Each row of numbers stands for one object and depends on some of the facts below. Use the named rows to name the rest.

Known rows:
Z_514: [ -4  20 -16   2  -7  -6  -2 -11  17  55  -9 -14   6   0  15  -8  22  19
 -24 -16  11   6   2   0   7  -4  33  -1   0   3]
Z_291: [-29   0  22   4   8   4  -6   2  -3   1   6  31  -3   4 -10 -11  14  -6
 -12 -21  -9 -18  -3  26   5  11 -18 -26  14 -27]
Z_162: [ -9  36  14   6  -1 -26  11 -11  -3  55  -1 -34  19 -22   2  -3  31  12
 -19   1  24  15   9  13  14  30   8 -40  -1  30]
Z_33: [ 13   7  -2   6   6  -1  19   6   7 -38   3  15  -9   2   5  -2 -38  17
   3  17  -2 -29  21 -26  25   9   7   1 -22   0]
Z_397: [ 11  -8   4  -5  26  -3  11  22   7  26  -7 -21  11   1   4  -1 -22  -4
  19 -15  -6  16  -8 -20  -9   1 -14 -14  15 -27]
Z_566: [ 64 -16 -55  -3  13   2   4 -18  23  97  -3  33  23  -8 -17  -5 -57 -15
  21 -20 -33  16  -4 -20 -33  12 -40 -52   7  -3]
Z_313: [-44   4 -23  11  -3   4  -9  77   3 -58   6  22 -12  13 -17 -15  13 -23
 -25 -23 -33  10  13   4   7  16 -26 -33  36  28]
Z_698: [ -7 -27  -4   1  -1   7   7 -21 -12  14  10  -6  -4   6   0  10   5   3
 -10  30   5  16 -12  10  -3 -10  11  21 -17  34]
Z_639: [ 16   3  10   3   7  -3  11   0  -2 -35   0  20  -5  -5   8  -2 -22   8
   9  25  16 -29  10 -33  32  20  13 -12 -20 -33]
Z_469: [  6  -8   5  -4  31  -1  20  14   8  36  -3 -24   7   7   8  -1 -31   7
  21 -12  -8  18  -9 -14  -4 -14  -8 -12  13 -30]
Z_222: [-24 -22 -59   8 -19   3  -4  77  -7 -64   8 -14 -11  10 -10   6  11 -29
 -28  26 -22  50   6 -20  -3  12  -4   3   9  97]
Z_493: [ 20  26 -23  21   0  14 -41 -32  12 -21 -19  -1   5  -9   9 -12  46  19
 -19  -8  46   9   3 -13 -12 -45  21  30  48 -26]
Z_985: [-10 -24   5   1  -1   1  10 -20 -19  16  12 -14   0   0  -2  12   5   1
 -11  34   9  18 -11  14   0   0   6  11 -21  36]
Z_561: [  2  25  -3 -16 -27  -8  -7  -5  -7 -10   0  -5  -9  -2  -1   1  -5  -8
  30  -8  -8   0   3  15   3 -23  -1 -14  -3 -20]
Z_219: [ 14   2   3   1   2   0  14   1   8 -33  -3  11  -9   1  12  -2 -42  18
  -4   6  -2 -39  16 -24  22  14   8  10 -35 -13]
Z_924: [ -4  25  -6 -14 -23  -6   1  -7  -5  -6   5  -9 -14   6   1   1 -13   2
  30  -3 -12   4   5  18   8 -40   4 -12  -2 -18]
Z_843: [ -3  34   5   7  -5 -23   2  -3   2  45  -6 -25  19 -22   1  -4  37   5
 -21  -5  23  13   9   5   8  31   9 -31   4  30]

Facts:
Z_819 {σ=Z_583, Z_493, Z_936, α=rofu}
Z_50 {σ=Z_352, α=gizon}
Z_725 {α=fubre}
Z_985 {α=fubre}
Z_970 {α=fubre}
Z_111 {α=stasa}
Z_173 {σ=Z_77, Z_292, Z_493, Z_725, α=fubre}
Z_639 {α=gizon}
Z_877 {α=fubre}
Z_745 {α=platal}
Z_893 {α=fubre}
Z_45 {α=platal}
Z_390 {σ=Z_292, Z_281, α=gizon}
Z_139 {σ=Z_471, α=fubre}
Z_202 {α=fubre}
Z_92 {σ=Z_115, Z_493, Z_893, α=fubre}
Z_468 {α=dromen}
Z_960 {σ=Z_228, Z_573, α=rofu}
Z_978 {α=gizon}
Z_28 {α=fubre}
Z_690 {α=rofu}
Z_843 {σ=Z_985, Z_745, α=platal}
Z_980 {α=rofu}
Z_665 {σ=Z_978, Z_690, α=fubre}
Z_406 {α=dromen}
Z_583 {α=dromen}
Z_694 {σ=Z_111, Z_39, α=stasa}
Z_151 {α=stasa}
Z_698 {α=fubre}
Z_105 {α=dromen}
Z_222 {σ=Z_970, Z_978, Z_432, Z_875, α=fubre}
Z_310 {α=rofu}
Z_291 {σ=Z_45, Z_736, α=stasa}
Z_736 {α=fubre}
Z_602 {σ=Z_630, α=dromen}
Z_514 {α=platal}
Z_103 {σ=Z_970, Z_924, Z_33, α=fubre}
Z_801 {α=platal}
Z_278 {α=fubre}
Z_710 {σ=Z_406, α=dromen}
Z_71 {α=platal}
Z_115 {α=fubre}
Z_397 {σ=Z_914, Z_980, α=rofu}
Z_446 {α=rofu}
Z_798 {σ=Z_151, α=rofu}
Z_998 {σ=Z_493, Z_52, Z_528, α=platal}
Z_953 {σ=Z_39, Z_158, α=stasa}
Z_371 {σ=Z_446, Z_160, α=dromen}
Z_313 {σ=Z_855, Z_978, α=stasa}
Z_255 {α=stasa}
Z_924 {α=dromen}
Z_555 {σ=Z_228, Z_614, Z_219, Z_514, α=rofu}
Z_936 {α=fubre}
Z_476 {α=rofu}
Z_272 {σ=Z_402, α=dromen}
Z_388 {σ=Z_39, Z_468, Z_202, α=fubre}
Z_39 {α=dromen}
Z_469 {α=rofu}
Z_194 {σ=Z_255, α=fubre}
Z_352 {α=fubre}
Z_162 {α=platal}
Z_614 {α=stasa}
Z_914 {α=platal}
Z_33 {α=gizon}
Z_471 {α=dromen}
Z_281 {α=dromen}
Z_363 {α=gizon}
Z_630 {α=stasa}
Z_566 {σ=Z_801, Z_682, Z_105, α=rofu}
Z_432 {α=stasa}
Z_219 {α=gizon}
Z_528 {α=stasa}
Z_969 {σ=Z_84, α=rofu}
Z_186 {σ=Z_639, Z_725, α=fubre}
Z_292 {α=stasa}
Z_228 {α=stasa}
Z_561 {σ=Z_698, Z_267, α=dromen}
Z_573 {α=gizon}
Z_160 {α=gizon}
Z_84 {α=stasa}
Z_267 {α=rofu}
Z_402 {α=dromen}
Z_493 {α=platal}
Z_590 {σ=Z_162, α=fubre}
Z_855 {α=platal}
Z_161 {σ=Z_875, α=stasa}
Z_426 {σ=Z_52, α=gizon}
Z_77 {α=fubre}
Z_875 {α=gizon}
Z_52 {α=gizon}
Z_158 {α=rofu}
Z_682 {α=gizon}
Z_136 {σ=Z_105, α=rofu}
Z_720 {σ=Z_476, α=fubre}
Z_825 {σ=Z_469, Z_363, α=gizon}
Z_68 {σ=Z_228, Z_310, α=platal}
Z_874 {σ=Z_162, Z_745, Z_52, Z_468, α=platal}

Name these rows:
No name comes twice in this set of rows, the named rows included.
[ -1  11 -43  12  -5  -2  15  74  12 -88   2   7 -17  10  -1  -6 -37  -1
 -10  16 -25  -5  35 -46  27  16   0 -10  -4  45] : Z_978
[ 13  -2   5  -3  -2   1   9   4  10 -33  -6  10 -10   0  16  -3 -45  17
  -7  -1  -4 -42  15 -25  21  20   8  12 -42 -18] : Z_573
[-18 -23 -51   8 -17   4  -6  63  -6 -57   6 -12  -9   8  -8   7  12 -25
 -25  24 -19  43   4 -16  -7   9  -4  10   6  88] : Z_665
[ -1  -6  38   0  -2  -4   9   2   5  -6   4   6  12   4 -21  28  59 -17
  10  17  -7 -20   1  10 -34  44  20  79  -3  84] : Z_388
[ 19 -25 -14  14  -4  27 -41 -30 -13 -67  -7   4  -4  -5  -1   5  25  -4
 -14  23  33  13 -11  -6 -30 -37  -4  64  19   5] : Z_92
[ 33   5 -19   6   2   1  16 -16  11  -7   4  35  -4  -2  -3  -3 -49  14
   4  16  -9 -32  21 -25  17  13  -1 -11 -26   2] : Z_682
[ -6  34   4   8  -1 -20  11 -12   3  54  -1 -27  16 -15   3  -4  28  16
 -19  -2  21  14  10  10  11  14  15 -27   4  29] : Z_745
[  0  -7 -11  -2  27   0  19  41  11  15  -3 -27   4  10   5  -2 -31   1
  15 -12 -17  26  -3 -22  -4 -14 -11 -13  21  -9] : Z_690
[ -7 -20   8   1   0   4  10 -18  -7  11  10  -4   0   8  -5  15  17   0
  -3  28   1   6  -8  11 -11   0  16  40 -14  47] : Z_202
[-38   1  11   7   9   6   2  15   0  -7  11  24  -9  14 -10 -12   6   0
 -14 -17 -17  -8   1  25  12  -4 -13 -26  18 -13] : Z_432
[ -9  26 -33   9  -6  -7   1  13  18  36  -4 -12   4   3   7  -9  26  12
 -22  -5   6  21  10  -8  10  -6  30 -12  18  28] : Z_855

Now the same objects, written a new way:
Some rows with their names:
Z_267: [-12  43 -13 -18  27 -12  -5 -15 -26   5 -26  16 -31   9   5 -23   5  10
 -41   9   8 -19 -25 -20 -10  -6  -3  33  15 -25  13 -10 -13 -25   8   4
 -10  -9 -12  -7  -4   6  -7   3  -4]
Z_893: [ 10  24  39 -23 -45   0 -14  16 -12 -15   8   4 -18 -12   2   3   7  16
 -22 -11 -14  -6  24  10 -15  -8   6  -3   5  -7 -38   4  -5  -9  29  -7
  24 -10  13 -64  21   2  12   2   3]
Z_698: [ 12  24  31 -23 -44  -1 -21  16  -5 -20   9   2 -20 -21   4  11  12  15
 -30  -7  -9 -14  17   6 -11  -5   1   3   9  -8 -38   5   1  -9  29 -17
  23 -19  13 -61  25   5   9   2   9]
Z_194: [ 14  -2  40 -23 -24  -4 -30   0   5 -22   8  -2 -23 -27 -17  22  -7   4
 -32  17  -8   6  12  20  -9  -3   5   0   2  11 -32   5  23  -8  21 -24
  18 -23  16 -67  19   2  -5  14  15]
Z_390: [ 17   1   8 -45  35  23 -27 -28  28  13 -12  14  -2  -5 -31  12  37  19
  10  59  31  12  -3  -2 -15  27  21 -20 -17 -11 -31   2   9  12  51   0
  11 -10  35   7  -1 -11  -9  18 -16]
Z_573: [  6  31  -5 -53   7   9 -18 -14  28   9  -8  12  17  -3  -5  -1  60  24
  -1  31  17  12  10 -21 -17  28   8  -3  -2 -37 -36 -13   8  15  46  10
  18  -1  30  19  -4  11  20 -16 -18]
Z_151: [ 36  34 -33   5 -23  12  -1  20  15 -34 -20  27 -13  14 -19  16  -2 -31
 -30  -4  36  21  -1  -6   2  41   2  -5  16 -20 -18 -11 -36 -16  32  19
  -2  12  28  -4  19  10 -10 -13  22]
Z_614: [ 28  37 -29  -1 -29   5   2  17  16 -36 -19  25  -6  19 -20  10  -1 -34
 -32  -9  30  34   6  -8   1  40   0  -3  20 -25 -19 -19 -32 -18  31  24
   3  21  28  -3  13  15  -2 -21  21]
Z_468: [ -8  38 -42 -16   6 -71  -7  29  36   6  11  17  -4   6 -18  19  12  13
 -10   6  17 -24   2  33   4  18 -16  -5  30 -11 -24  -1 -26  42   4  15
  15  11 -12 -31  -1 -10   9  -4 -11]
Z_855: [-12  65 -25   5 -29   3 -23  -7  31 -29  20   8   2   0  26 -31  14 -21
  -1  44  -1   2  23  10 -36   1  25  -2   9   0   1   9 -10  11  15   2
 -18  24 -19   5  43  -3  23  14   3]
Z_371: [ -3  15 -30 -19  24 -64 -13   5  41   4  15  17   5  -5 -36  35  -9   0
 -13  31  14 -10  -5  38  11  10 -17 -24  22  16 -13   4  -9  27   9  -1
  17  14  -6 -23  -6 -11 -22  14  -7]
Z_52: [ 13  25 -11 -45  13   8 -11   1  12  14 -22  -8  -5   2  -1 -11  62  16
  33  12  11  23  12  -2 -30  41  31   5 -12 -25 -58 -20 -11  55  25  25
 -12 -25  13  -1 -27  14  35 -12 -27]
Z_84: [ 36  34 -33   5 -23  12  -1  19  13 -34 -21  28 -14  15 -19  16  -3 -31
 -30  -5  36  21  -1  -7   2  41   2  -6  17 -21 -18 -11 -36 -15  33  19
  -2  11  29  -5  18   9 -10 -14  22]
Z_590: [ 15   0  26 -24 -23 -11 -34   4   6 -25   4 -18 -40 -34 -14  27  -1  -2
 -24  12  -9  11   7  28  -8  13  11  16   4  13 -43  -7  21  12  13 -28
   0 -44   6 -74   7  13   6  13  22]
Z_493: [-21  59   5   3 -30  17  -8  -9   7 -15  17  14 -11  21  -7 -51  10 -22
  25  35  -3  14  27  25 -42 -11  36 -24  -1  11  -5  -4 -39   6  30  22
  -7  36 -20   0  24 -15  27  43 -13]
Z_278: [ 10  24  32 -24 -44  -3 -18  15  -6 -19   8   2 -17 -18   5   8  10  16
 -29  -8 -12 -10  20   7 -13  -4   3   4   9  -9 -37   4   1  -7  27 -13
  24 -16  12 -64  23   6  13  -1   7]
Z_136: [  5   0   4  -3  41  -2  -8 -15 -19  16 -40  27  -2 -25 -21 -21 -15 -17
 -41  19   5  11 -33 -26 -26 -36   2  30  18  19  31  -4  12  -3 -49  15
  10 -20  -5   3 -11  17 -15   5 -16]

Name these rows:
No name comes twice in this set of rows, the named rows included.
[-14  12  20 -22  45  -8   6 -32 -34  15 -33  17 -32  25 -29 -35 -22   2
 -19  22   0  15 -16   5 -20 -14  14  10  -4   1  13 -13 -10 -27   4  19
 -14   9 -11 -20 -23 -11 -16  26 -15] : Z_819
[-16  65 -22   6 -31   5 -26  -6  30 -28  20  11  -7  -3  11 -30  21 -23
  -1  44   4   0  14  11 -34  -2  21   1  14   1   1   1 -17  11  20   1
  -7  17 -18   8  40   0  28  25   4] : Z_71
[-36  44  -4 -19 -27 -16 -32 -42  50 -33  26  -1  10  -7 -22 -26   7 -40
 -18  69 -11  53  22  19 -26   2  11   3  17  10   8 -28  23  -9  19  -6
   5  34 -12  17  14  13  30  22  16] : Z_68
[-31  22   5 -39  32 -34  -8 -46  -7   0 -24   7 -14   6 -25 -20 -10  -4
 -53  30  -6  33 -16  -9  -6  -4 -11  36  17 -16  20 -36  24 -40   3   0
  -1  10  -7  -2 -28  19  -2   0   6] : Z_555
[  5 -11  43 -17 -20 -19 -31  13  21 -19  -2   7 -38 -18 -27   4  -7  14
 -39  24  13  17  17  32 -26   4   8  29   7 -12 -37   6  32   9   0   1
  22 -19  23 -94  37 -26  29   1  17] : Z_388
[  9  30  -5 -50   9  12 -19 -12  26  10 -10  12  14  -3  -3  -1  59  25
   1  30  20   5   8 -21 -18  27  12  -3  -2 -36 -36  -8   3  17  44  11
  17  -5  30  16  -1   7  18 -14 -19] : Z_219
[ 13  -2  48 -24 -23   4 -25  -4  -2 -19   9   1 -29 -20 -24  20 -11   7
 -25  19  -6   3  11  25  -7  -6   8 -12  -2  14 -32   6  13 -17  35 -25
  21 -17  17 -69  19  -8 -10  26  12] : Z_186
[ 33  31 -27   6 -24   5   1  24  19 -32 -25  34 -14  23 -22   4  -4 -25
 -34  -3  43  28   6  -4  -6  40   3   5  18 -32 -18  -9 -31 -11  22  33
   3  20  32 -16  29  -4   4 -20  19] : Z_111
[-10  60 -19  11 -33  11 -25   0  29 -23  16  16   4 -14  10 -31  22 -29
  -2  39   4  -1  11   3 -39 -14  20   1  18  10   6   3 -16  18   3   7
   3  13 -16  15  41   6  30  21  -1] : Z_801
[ 11  -4  63 -25 -22  10 -14  -6 -16 -10   7   4 -31  -6 -35   6 -17   9
  -9  15 -11  10  18  34 -13 -11  17 -26 -12  20 -36   4  -2 -20  42 -11
  22  -6  16 -73  11 -16 -11  39   0] : Z_173
[ 11  23 -30  -1   0 -49  -2  38  26  18   7  36  40 -24 -21  18   7  -6
 -12  -7   7 -22  -5   4  -8 -24 -21 -23  38  23  -2  11 -26  48 -32  23
  50   8  -5   0  -1  11  -4  -7 -33] : Z_105
[-17  28 -29 -11  10 -76  -6  35  49   8   8  38  -3  17 -31   5   5  26
 -25  20  38 -22   6  37  -9  11 -21   6  34 -31 -18  11 -16  36  -3  36
  34  30   4 -46  26 -44  22 -10 -13] : Z_39

Now the same objects, written a new way:
Some rows with their names:
Z_682: [ 13 -12  -9   2 -40   6  -8 -36  20  -5 -18  -7  -7   3   1   3   6   7
  27  25  -5 -22  17   5  26   3 -15  33  13 -28   1  37  -3   0 -10  20
 -18  -1  13]
Z_566: [ -2 -29 -16  -2 -29  18   0 -25  -2 -32  -2  -4 -31  34  14  12  -8  21
  48  28   2   3  32  -3  32 -21 -15  15  16 -45   0  40  12  15 -17  48
 -20 -16  -7]
Z_798: [ 17 -25 -18  -2 -19  -2 -14 -16  -2 -17  -8  10  -8  25   2  -2  -4  20
  22  23   4   7  27  -2  19  -4 -29  -8   8 -24  10  35  13  -5 -30  48
  -5 -15  -7]
Z_291: [ 14  -4  -3   6 -28  -4 -16 -30  -7   6 -15   5  -3  16  15  -2   1  14
  14  25   9  -7  16   5  23  15   4  15 -12 -27   6   7 -10  -8 -31  59
  -9 -20  10]
Z_639: [ 22 -12 -11   2 -36  -1 -13 -29  21   6 -21   4   1  -1  -4  -3   9   3
  16  29  -4 -17  17   4  18  14 -18  20   9 -17   8  35  -2  -8 -14  22
 -10   0  14]
Z_77: [ 22 -32 -11  12  -6  -1   2 -19   4   5  -3   7  13   9   8  -2   5   7
  24  33   0 -10   9   3  26  -2   8 -17  15 -10 -18  35 -13 -15 -26  32
 -20 -15  30]
Z_877: [ 19 -30  -9  13  -7  -4  -1 -20   1  -2  -4   0  17  11   7  -1   4   8
  23  29  -2 -12   7   1  28  -8   7 -13  14 -16 -21  34 -14 -16 -24  30
 -19 -17  26]
Z_614: [ 21   2  -2   5 -12   9 -17 -38   2   1 -12   0  -7   9  14   0   6  21
  11  15   7 -13   8   4  34  11   1  21 -12 -24  -1  11 -15 -11 -33  49
  -8 -19  15]
Z_228: [ 12  19   4  11  -7  12 -12 -31   3  -9 -14 -10   2   3  17  -5  21  35
  21   3  12  -4  -4 -13  30  19 -14  26 -19 -20  -9  14 -16 -10 -34  49
  -2 -29  10]
Z_590: [-12 -25  -1  20 -12 -32  -7  -9  -9   0 -13  -1  29  24  -3  -5   0  -3
  19  30   1 -12  11   5   6 -12   1 -25   6 -23 -18  26  -8 -18 -28  38
 -21 -17   9]
Z_173: [ 15 -32 -13  17 -26  -7  16 -11  -1  19   0  26   9   3  12  -9   5   7
  40  44  10   4  15   4  11  16   4 -33  18   2 -10  32  -6  -6 -35  47
 -26 -11  34]
Z_281: [ 23 -28 -13  10 -18 -19   8  -8  15   7  -7  31 -19  28  11  -5  -4  24
   6  15  -9 -10   9   3  25  19   8   7  -5 -27  -5  30   5 -11 -18  21
 -18  -8   2]
Z_105: [  0 -30  -9  10 -29  -1  22 -17  12 -14  -4  13 -40  40  23   9  -9  26
  34  17 -11 -15  13   2  37  -1  20  33   3 -53 -17  35   4  10  -4  21
 -34 -10  -2]
Z_406: [ 20 -26 -11  10 -18 -20   7  -9  13   2  -8  27 -17  30  11  -4  -5  25
   6  12 -10 -13   8   3  26  15   6  10  -5 -30  -7  30   4 -10 -17  20
 -19  -9  -1]
Z_71: [ 15 -14 -17   6  -9 -17 -34 -13  -3   3 -13  12 -22   6   2   0   1  16
  19  25  10 -21 -10   6  42  12 -15   7  18 -30  -8  31  11 -11  -4  34
  -5 -23  25]
Z_390: [ 16 -14 -12   4 -52 -10  -7 -19  16  13 -23  12   4   0  -2  -7   9   1
  25  38   1  -5  22   2   5  24 -19  12   9 -13  15  33   3  -3 -15  34
 -11  -1  12]
Z_397: [ 17 -24 -19  -2 -18  -1 -15 -16  -2 -17  -7  10  -8  24   2  -2  -3  20
  21  22   3   6  26  -2  20  -5 -28  -7   8 -23   9  35  12  -5 -30  47
  -4 -15  -6]

Name these rows:
No name comes twice in this set of rows, the named rows included.
[ 16 -31  -8  13 -19 -38   0 -12  10  -2  -3  16 -13  29   6  -2  -9  28
   5   3  -7 -23   3   9  23   9   3  11  -8 -36 -11  26   7 -13 -26  21
 -19  -5  -1] : Z_468
[ 27  -8  -6   4 -18   7 -15 -34   4  16 -13  16 -13   9  14  -1   3  12
  10  30   9  -7  17   8  27  21  10   9 -11 -16  10  10 -12  -9 -34  56
  -8 -14  19] : Z_292
[ 26  -2 -19  -5 -51   1 -12 -32   5  -2 -22   2  13   3   0  -9   1   7
  11  22 -12 -18  20   6  28   7 -28  24  18 -21   5  32  -6  -9 -10  18
 -13  -4  11] : Z_875
[ 16   1  -3   6 -15   6 -15 -44   0   5  -7   5 -14   8  14   1  -1  21
  12  14   8 -21  11  13  35   8  -1  17  -8 -23  -1   8 -13  -8 -41  49
 -15 -12  20] : Z_528
[ 13  -9 -16   7  -5 -14 -33 -11  -1   0 -13  10 -20   4   2  -1   6  20
  21  21  12 -20 -14   1  42  14 -19   9  16 -28 -11  32   9 -11  -4  33
  -3 -25  24] : Z_514
[-24   7  -2  14 -47 -29  -8 -36   4  -2 -16  -4   4   2  -8  -7   0  11
  28   6   4 -32  12  19   9  -1 -42  13  10 -25  -3  23   4  -1 -37  25
 -27   8   8] : Z_426
[ 24 -35 -11  13  -8  -1   3 -15   6  10  -5  14  13   9   7  -3   6   3
  24  40   1  -4  12   1  21   4  11 -22  13  -7 -13  35 -12 -15 -25  35
 -18 -15  29] : Z_725
[ -9 -11 -12  10 -16 -40 -38  -3 -12   4 -20  12 -12  17  -5  -3  -2   8
  17  27  14 -19  -7   8  25  10 -19  -2  12 -36  -5  25  15 -11  -6  41
  -5 -23  12] : Z_843
[ 19 -10 -22   1 -16 -14 -32 -15 -11   0 -13  14 -17   7   4  -3  -3  18
  16  22   6 -22  -9   7  48  10 -20   8  23 -31 -10  29   8 -11  -2  31
  -6 -24  26] : Z_855
[ 21 -24 -13  11 -19 -16  13 -15  13   3  -2  29 -23  23  13  -5  -5  31
  12   7  -8 -15   6   6  31  16   3  10  -1 -27 -10  30   5  -8 -24  19
 -23  -6   7] : Z_583
[ 20   5 -11  -1 -44  -2 -13 -32 -23   2 -16   8   7  19  18  -9  -5  16
   9  22   3  -5  20   7  31  13  -5  14  -2 -28   5   4 -13  -9 -27  57
 -12 -24   9] : Z_161

